Below is a small trained network, with its code and all its weights. Each question gives an input and a class and asks what happens when units are switched off, that is, made to give their printed mean instead of their output.

import numpy as np


def w(rows, s, z=0):
    codes = np.array(rows[::2]) - 128.0
    scale = np.full(codes.shape[1], s)
    scale[-1] = z or s
    return codes * scale


def f(y):
    return np.maximum(y, 0)


def log_softmax(a):
    a = a - a.max(-1, keepdims=True)
    return a - np.log(np.exp(a).sum(-1, keepdims=True))


def net(x, mask):
    res = np.array(x, float).reshape(1, 6) / 4 @ E
    y = f(res @ A[0][:, :-1].T + A[0][:, -1])
    res = res + np.where(mask, y, B[0][:, -1]) @ B[0][:, :-1]
    return log_softmax(res[-1] @ U[:, :-1].T + U[:, -1])


A, B = {}, {}
E = w([
[126,109,126,164,121,141],'x0',
[164,80,110,102,208,48],'x1',
[229,234,165,95,97,169],'x2',
[135,141,116,113,129,106],'x3',
[117,97,136,209,121,179],'x4',
[125,151,1,162,113,151],'x5',
],0.0091)
A[0] = w([
[35,149,75,169,226,163,143],'neuron 0',
[144,123,177,70,229,112,170],'neuron 1',
[105,54,174,103,169,84,92],'neuron 2',
[116,131,40,158,167,104,12],'neuron 3',
[92,236,59,139,42,138,97],'neuron 4',
[177,244,108,175,2,183,3],'neuron 5',
[64,126,4,106,139,143,111],'neuron 6',
[63,128,86,131,78,133,12],'neuron 7',
[75,218,58,68,98,214,95],'neuron 8',
[129,65,158,149,185,48,16],'neuron 9',
[182,116,170,189,104,144,147],'neuron 10',
[39,162,121,156,109,63,113],'neuron 11',
[44,124,144,109,37,117,152],'neuron 12',
[148,146,91,113,133,186,38],'neuron 13',
[234,177,142,134,174,111,214],'neuron 14',
],0.01,0.0037)
B[0] = w([
[174,137,179,88,170,97,205],'neuron 0',
[70,77,157,100,190,85,214],'neuron 1',
[68,125,78,253,46,47,208],'neuron 2',
[86,80,248,72,74,156,176],'neuron 3',
[164,153,95,241,125,89,224],'neuron 4',
[202,140,88,152,166,83,254],'neuron 5',
[195,131,186,51,163,222,216],'neuron 6',
[167,189,125,163,216,142,162],'neuron 7',
[232,112,87,201,128,116,218],'neuron 8',
[126,121,28,107,33,81,199],'neuron 9',
[140,94,153,84,219,145,178],'neuron 10',
[152,95,207,118,140,215,173],'neuron 11',
[191,66,224,119,91,241,188],'neuron 12',
[73,171,104,123,127,34,155],'neuron 13',
[140,111,155,85,254,201,223],'neuron 14',
],0.0075,0.0094)
U = w([
[94,3,239,81,171,151,254],'0',
[196,148,170,79,188,250,24],'1',
[112,97,30,216,118,24,16],'2',
],0.0065,0.0021)

Each question gives the input, the list of numbers given to net, and the class t.
The units are the neurons (one row each of A and B). Each row of codes is followed by its name. A weight is (code - 128) times the scale printed after its matrix; where a second scale follows, it is the last column's (A, B and U).
mask holds one flag per neuron, in row order. A switched-off neuron (its flag False) gives its mean, the last column of its row in B, instead of its output. The means were averaged over made-up inputs and are rounded, as every weight is.
A unit's drop is (log p(t) with every unit on - log p(t) with that unit switched off) / (log p(t) with every unit on - log p(t) with every unit switched off).
unit that matters most: the unit with the biggest drop
k most important neurons: the k neurons with the biggest drops, biggest first
drop when u is switched off: that unit's drop, to one decimal
input [-7,5,7,-6,5,-5], class 0: unit that matters most : neuron 1
input [1,-7,1,-2,3,3], class 2: 2 most important neurons : neuron 4; neuron 14
input [5,4,-8,-5,-3,-5], class 2: 2 most important neurons : neuron 2; neuron 9
input [0,0,6,8,-4,4], class 2: 2 most important neurons : neuron 4; neuron 6
input [4,0,-5,-4,3,7], class 1: 4 most important neurons : neuron 6; neuron 7; neuron 1; neuron 2
input [0,7,-4,-3,-7,4], class 0: 2 most important neurons : neuron 3; neuron 6
input [8,4,0,8,1,8], class 0: 2 most important neurons : neuron 3; neuron 5
input [4,3,-4,-8,2,-6], class 2: 2 most important neurons : neuron 2; neuron 9
input [-2,-7,-7,3,-5,3], class 1: drop when neuron 12 is switched off : 0.0
input [-7,5,-7,1,8,-8], class 2: drop when neuron 2 is switched off : 0.2
input [-5,-2,2,-3,-3,2], class 2: drop when neuron 4 is switched off : 0.2
